Below is a small trained network, with its code and all its weights. Each question gives an input and a target symbol and asks what happens when units are switched off, that is, made to give their printed mean instead of their output.

import numpy as np


def w(rows, s, z=0):
    codes = np.array(rows[::2]) - 128.0
    scale = np.full(codes.shape[1], s)
    scale[-1] = z or s
    return codes * scale


def norm(h):
    return h / np.sqrt((h * h).mean(-1, keepdims=True) + 1e-5)


def f(y):
    return np.maximum(y, 0)


def softmax(a):
    e = np.exp(a - a.max(-1, keepdims=True))
    return e / e.sum(-1, keepdims=True)


def log_softmax(a):
    a = a - a.max(-1, keepdims=True)
    return a - np.log(np.exp(a).sum(-1, keepdims=True))


def net(x, mask):
    ids = ['ΔΘΛΞΣΨαβγεζημπφ'.index(c) for c in x.split()]
    T = len(ids)
    res = E[ids] + P[:T]
    u = 0
    for l in range(2):
        q, k, v = (norm(res) @ M[l].T for M in (Q, K, V))
        z = softmax(np.where(np.tri(T) > 0, q @ k.T / 2**0.5, -1e9)) @ v
        res = res + np.where(mask[u], z, O[l][:, -1]) @ O[l][:, :-1]
        u += 1
        y = f(norm(res) @ A[l][:, :-1].T + A[l][:, -1])
        res = res + np.where(mask[u : u + 16], y, B[l][:, -1]) @ B[l][:, :-1]
        u += 16
    return log_softmax(norm(res)[-1] @ U[:, :-1].T + U[:, -1])


Q, K, V, O, A, B = {}, {}, {}, {}, {}, {}
E = w([
[135,91,153,119],'Δ',
[140,87,159,141],'Θ',
[75,150,135,137],'Λ',
[190,135,136,113],'Ξ',
[123,208,126,110],'Σ',
[124,140,254,122],'Ψ',
[126,141,114,96],'α',
[102,108,146,81],'β',
[148,124,114,114],'γ',
[103,117,139,88],'ε',
[110,85,160,104],'ζ',
[181,106,106,177],'η',
[151,89,148,135],'μ',
[141,82,158,133],'π',
[147,120,111,109],'φ',
],0.036)
P = w([
[49,40,104,1],'0',
[65,59,116,22],'1',
[77,75,125,38],'2',
[92,90,129,54],'3',
[104,112,136,65],'4',
[118,131,144,86],'5',
[130,157,145,98],'6',
[145,187,150,115],'7',
[166,201,157,146],'8',
[152,199,149,121],'9',
],0.0091)
Q[0] = w([
[168,148,237,18],'0.h0',
[130,154,253,53],'0.h0',
],0.0073)
K[0] = w([
[150,172,255,94],'0.h0',
[173,216,239,154],'0.h0',
],0.012)
V[0] = w([
[163,187,255,90],'0.h0',
[208,229,86,134],'0.h0',
],0.0063)
O[0] = w([
[254,134,186,20,251],'0.h0',
[211,200,60,131,10],'0.h0',
],0.0073,0.0031)
A[0] = w([
[110,181,154,82,159],'0.n0',
[158,133,174,107,112],'0.n1',
[112,85,107,100,65],'0.n2',
[167,149,177,94,157],'0.n3',
[160,82,136,107,111],'0.n4',
[138,211,8,100,2],'0.n5',
[120,122,137,118,55],'0.n6',
[167,123,188,148,120],'0.n7',
[57,161,109,95,151],'0.n8',
[102,103,103,154,8],'0.n9',
[159,139,63,126,117],'0.n10',
[58,152,133,147,76],'0.n11',
[115,139,53,115,200],'0.n12',
[147,133,92,88,102],'0.n13',
[147,101,96,105,54],'0.n14',
[100,139,155,57,131],'0.n15',
],0.013,0.0048)
B[0] = w([
[140,102,72,190,227],'0.n0',
[101,93,168,151,199],'0.n1',
[157,157,218,136,158],'0.n2',
[116,73,184,150,237],'0.n3',
[105,146,167,153,204],'0.n4',
[80,83,254,91,143],'0.n5',
[137,119,141,126,129],'0.n6',
[83,137,59,117,187],'0.n7',
[144,130,151,200,212],'0.n8',
[169,116,167,100,131],'0.n9',
[120,64,118,167,152],'0.n10',
[137,185,80,218,172],'0.n11',
[77,94,166,134,159],'0.n12',
[140,104,168,193,160],'0.n13',
[76,131,98,91,139],'0.n14',
[148,75,197,173,254],'0.n15',
],0.0071)
Q[1] = w([
[125,70,251,182],'1.h0',
[126,204,60,23],'1.h0',
],0.019)
K[1] = w([
[206,248,96,145],'1.h0',
[69,34,181,66],'1.h0',
],0.012)
V[1] = w([
[200,23,70,120],'1.h0',
[137,127,7,139],'1.h0',
],0.011)
O[1] = w([
[176,53,83,144,146],'1.h0',
[136,24,253,230,3],'1.h0',
],0.011,0.0048)
A[1] = w([
[125,176,124,139,93],'1.n0',
[255,102,160,100,52],'1.n1',
[75,78,166,173,1],'1.n2',
[77,205,71,165,155],'1.n3',
[162,80,136,165,108],'1.n4',
[104,116,172,133,173],'1.n5',
[97,158,128,120,69],'1.n6',
[162,81,143,121,92],'1.n7',
[122,142,133,119,60],'1.n8',
[191,93,115,107,26],'1.n9',
[152,160,88,110,157],'1.n10',
[108,164,106,117,46],'1.n11',
[81,93,162,184,201],'1.n12',
[172,105,90,167,171],'1.n13',
[157,123,145,82,86],'1.n14',
[59,118,106,101,116],'1.n15',
],0.021,0.0071)
B[1] = w([
[146,132,177,80,154],'1.n0',
[122,130,250,121,233],'1.n1',
[181,176,14,153,176],'1.n2',
[152,132,218,124,208],'1.n3',
[217,113,95,151,194],'1.n4',
[122,181,141,158,210],'1.n5',
[152,157,89,133,154],'1.n6',
[171,148,77,99,198],'1.n7',
[135,135,114,133,130],'1.n8',
[140,206,160,54,181],'1.n9',
[110,86,69,139,157],'1.n10',
[179,147,103,124,142],'1.n11',
[136,154,171,207,248],'1.n12',
[141,73,204,143,189],'1.n13',
[81,112,185,163,176],'1.n14',
[168,142,106,180,176],'1.n15',
],0.014,0.011)
U = w([
[85,205,139,249,111],'Δ',
[57,123,113,105,178],'Θ',
[51,85,184,155,113],'Λ',
[149,118,155,121,69],'Ξ',
[77,183,53,124,160],'Σ',
[104,96,128,101,254],'Ψ',
[129,104,80,128,208],'α',
[215,81,205,43,47],'β',
[197,247,98,55,45],'γ',
[157,126,82,120,200],'ε',
[254,81,109,197,91],'ζ',
[208,155,72,139,143],'η',
[155,84,90,82,215],'μ',
[102,51,122,129,147],'π',
[85,49,116,182,153],'φ',
],0.017,0.0082)

Each question gives the input, a string of symbols that net reads in full, and the target symbol t.
The units are the heads (2 rows each of Q, K, V and O) and the neurons (one row each of A and B). Each row of codes is followed by its name. A weight is (code - 128) times the scale printed after its matrix; where a second scale follows, it is the last column's (O, A, B and U).
mask holds one flag per unit, layer by layer, with each layer's heads first. A switched-off unit (its flag False) gives its mean, the last column of its rows in O or B, instead of its output. The means were averaged over made-up inputs and are rounded, as every weight is.
A unit's drop is (log p(t) with every unit on - log p(t) with that unit switched off) / (log p(t) with every unit on - log p(t) with every unit switched off).
The circuit of an input: a set's keep is (log p(t) with only the set's units on - log p(t) with every unit switched off) / (log p(t) with every unit on - log p(t) with every unit switched off). Starting from the 12 units with the biggest drops (on a tie, the unit counted first), units are removed one at a time, each time the one whose removal leaves the highest keep (on an exact tie, the one counted first), for as long as the keep stays at least 0.8.
circuit, biggest first: the units of the circuit, biggest drop first
k most important neurons: the k neurons with the biggest drops, biggest first
k most important neurons of layer l: the k neurons of layer l with the biggest drops, biggest first
input Θ α Ξ ζ Σ, target γ: circuit, biggest first : [1.h0 1.n12]
input Ξ β Δ Σ Λ Σ ε β, target γ: circuit, biggest first : [1.h0 0.n5]
input Ξ η μ Δ, target ζ: circuit, biggest first : [1.h0 1.n4]
input π ε Θ μ, target μ: most important neuron of layer 0 : [0.n15]
input Λ μ β γ Σ Λ α φ Σ α, target γ: circuit, biggest first : [1.h0 1.n12]
input Δ β Θ Λ η ε, target ζ: circuit, biggest first : [1.h0 1.n2]
input π Δ β, target Θ: 3 most important neurons : [1.n12 1.n4 1.n2]
input Σ ε Σ ε γ φ β Σ ε, target γ: circuit, biggest first : [1.h0 0.n5]
input Σ Ξ Λ Σ Λ β, target Δ: 2 most important neurons of layer 0 : [0.n11 0.n5]
input π Θ Δ Λ Ξ Λ Δ π β, target Δ: 4 most important neurons : [0.n11 0.n3 0.n1 0.n0]
input π Ξ η Σ Λ η Λ Λ μ, target Δ: 3 most important neurons of layer 0 : [0.n5 0.n11 0.n7]
input Λ Λ η η Δ, target ζ: 2 most important neurons : [1.n2 1.n4]
input η β Σ Θ Λ α ζ β μ, target Δ: 3 most important neurons of layer 0 : [0.n11 0.n5 0.n3]
input η Θ Δ Ξ Λ ε ζ γ, target Δ: 2 most important neurons : [0.n11 0.n3]
input ε Σ Λ Ξ Ψ Ψ Θ π, target β: 2 most important neurons of layer 0 : [0.n5 0.n15]
input Λ Ξ Λ Ξ π, target β: 2 most important neurons of layer 0 : [0.n15 0.n12]
input μ Δ ζ β, target Θ: 2 most important neurons : [1.n4 1.n12]
input Σ Ξ Θ, target β: 2 most important neurons : [0.n12 0.n5]
input ε β Σ Ξ π μ, target β: 2 most important neurons : [0.n5 0.n12]
input Ξ π Λ φ, target Δ: 3 most important neurons : [0.n11 0.n3 1.n1]
